Below are the code and all the weights of a small trained network. Each question names an input and a target symbol and asks about switching units off, where a switched-off unit gives its printed mean instead of its output.

import numpy as np


def w(rows, s, z=0):
    codes = np.array(rows[::2]) - 128.0
    scale = np.full(codes.shape[1], s)
    scale[-1] = z or s
    return codes * scale


def norm(h):
    return h / np.sqrt((h * h).mean(-1, keepdims=True) + 1e-5)


def f(y):
    return y / 2 * (1 + np.tanh(0.7978845608 * (y + 0.044715 * y**3)))


def softmax(a):
    e = np.exp(a - a.max(-1, keepdims=True))
    return e / e.sum(-1, keepdims=True)


def log_softmax(a):
    a = a - a.max(-1, keepdims=True)
    return a - np.log(np.exp(a).sum(-1, keepdims=True))


def net(x, mask):
    ids = ['ελμξστψ'.index(c) for c in x.split()]
    T = len(ids)
    res = E[ids] + P[:T]
    r = norm(res)
    for j in range(3):
        rows = slice(2 * j, 2 * j + 2)
        q, k, v = (r @ M[0][rows].T for M in (Q, K, V))
        z = softmax(np.where(np.tri(T) > 0, q @ k.T / 2**0.5, -1e9)) @ v
        o = O[0][rows]
        res = res + np.where(mask[j], z, o[:, -1]) @ o[:, :-1]
    y = f(norm(res) @ A[0][:, :-1].T + A[0][:, -1])
    res = res + np.where(mask[3:15], y, B[0][:, -1]) @ B[0][:, :-1]
    return log_softmax(norm(res)[-1] @ U[:, :-1].T + U[:, -1])


Q, K, V, O, A, B = {}, {}, {}, {}, {}, {}
E = w([
[69,147,180,114],'ε',
[80,82,85,96],'λ',
[121,125,153,82],'μ',
[194,134,141,5],'ξ',
[165,197,131,96],'σ',
[144,97,141,152],'τ',
[153,199,121,171],'ψ',
],0.021)
P = w([
[162,252,151,56],'0',
[36,187,136,87],'1',
[36,169,135,116],'2',
[40,143,153,124],'3',
[47,159,144,136],'4',
[36,137,144,151],'5',
[41,122,169,154],'6',
[37,125,163,155],'7',
[45,127,162,160],'8',
[51,137,162,163],'9',
[33,121,157,162],'10',
],0.0043)
Q[0] = w([
[89,104,32,88],'h1',
[123,81,145,203],'h1',
[160,119,126,192],'h2',
[99,144,192,47],'h2',
[252,42,85,59],'h3',
[44,181,130,91],'h3',
],0.011)
K[0] = w([
[177,24,210,155],'h1',
[160,148,213,115],'h1',
[117,204,97,22],'h2',
[39,110,170,211],'h2',
[79,173,65,1],'h3',
[180,50,167,133],'h3',
],0.0085)
V[0] = w([
[125,136,250,112],'h1',
[128,165,94,80],'h1',
[186,176,158,36],'h2',
[156,126,200,207],'h2',
[43,251,85,185],'h3',
[216,120,115,160],'h3',
],0.011)
O[0] = w([
[113,154,243,72,180],'h1',
[189,52,134,139,225],'h1',
[218,72,217,179,151],'h2',
[133,225,119,143,32],'h2',
[161,172,102,212,112],'h3',
[254,64,129,82,5],'h3',
],0.0066,0.003)
A[0] = w([
[189,232,150,92,216],'n1',
[67,105,117,162,114],'n2',
[140,115,108,143,31],'n3',
[74,126,182,5,185],'n4',
[99,164,128,158,27],'n5',
[181,167,146,145,139],'n6',
[185,118,99,115,36],'n7',
[112,158,31,92,159],'n8',
[134,61,60,97,2],'n9',
[179,102,144,200,164],'n10',
[161,102,172,46,97],'n11',
[91,60,119,139,133],'n12',
],0.012,0.0028)
B[0] = w([
[25,127,85,137,187],'n1',
[84,166,178,64,158],'n2',
[199,138,164,205,117],'n3',
[113,152,56,188,252],'n4',
[171,87,184,84,128],'n5',
[124,42,121,115,146],'n6',
[187,138,152,83,123],'n7',
[13,53,167,151,173],'n8',
[126,203,208,179,141],'n9',
[110,112,96,187,152],'n10',
[254,162,46,70,163],'n11',
[73,62,57,125,162],'n12',
],0.0064,0.011)
U = w([
[82,215,254,144,106],'ε',
[55,42,111,142,86],'λ',
[134,150,183,133,194],'μ',
[125,135,219,90,146],'ξ',
[115,141,157,148,12],'σ',
[164,120,99,69,254],'τ',
[134,196,118,229,157],'ψ',
],0.0099,0.0023)

Each question gives the input, a string of symbols that net reads in full, and the target symbol t.
The units are the heads (2 rows each of Q, K, V and O) and the neurons (one row each of A and B). Each row of codes is followed by its name. A weight is (code - 128) times the scale printed after its matrix; where a second scale follows, it is the last column's (O, A, B and U).
mask holds one flag per unit, heads first, then neurons. A switched-off unit (its flag False) gives its mean, the last column of its rows in O or B, instead of its output. The means were averaged over made-up inputs and are rounded, as every weight is.
A unit's drop is (log p(t) with every unit on - log p(t) with that unit switched off) / (log p(t) with every unit on - log p(t) with every unit switched off).
The circuit of an input: a set's keep is (log p(t) with only the set's units on - log p(t) with every unit switched off) / (log p(t) with every unit on - log p(t) with every unit switched off). Starting from the 12 units with the biggest drops (on a tie, the unit counted first), units are removed one at a time, each time the one whose removal leaves the highest keep (on an exact tie, the one counted first), for as long as the keep stays at least 0.8.
circuit, biggest first: the units of the circuit, biggest drop first
unit that matters most: the unit with the biggest drop
k most important neurons: the k neurons with the biggest drops, biggest first
which heads matter: for each layer, one digit per head in row order, 1 if its drop is at least 0.15 and else 0, layers parted by /
drop when u is switched off: that unit's drop, to one decimal
input τ ε ε ε μ σ λ σ μ, target τ: circuit, biggest first -> h3, n11
input τ ξ λ, target τ: circuit, biggest first -> h3, n11, h2
input μ μ μ, target ξ: unit that matters most -> h1
input ε μ ψ ε ε σ ξ ε μ, target ε: circuit, biggest first -> h3, h1
input λ λ ε ξ μ ε ξ ψ λ σ, target λ: which heads matter -> 100
input ε σ μ, target ε: circuit, biggest first -> h3, h2, h1
input ψ λ σ, target λ: circuit, biggest first -> n6, h1, n8
input ε μ μ ε λ λ τ, target ε: circuit, biggest first -> h3, h1
input λ τ λ λ ψ, target λ: which heads matter -> 001
input τ λ μ ε σ, target τ: which heads matter -> 001
input τ ψ σ μ λ, target τ: 3 most important neurons -> n11, n1, n8
input ε ψ λ σ μ ξ ψ μ, target ψ: 2 most important neurons -> n4, n8
input ψ λ ξ μ μ μ, target τ: 4 most important neurons -> n11, n8, n1, n10
input τ ψ σ ψ, target τ: most important neuron -> n11
input λ τ ψ τ λ λ ψ, target λ: drop when h3 is switched off -> 0.5
input μ ψ μ, target ψ: drop when n2 is switched off -> 0.1
input τ σ ε μ λ ξ ε ψ, target τ: drop when n11 is switched off -> 0.2
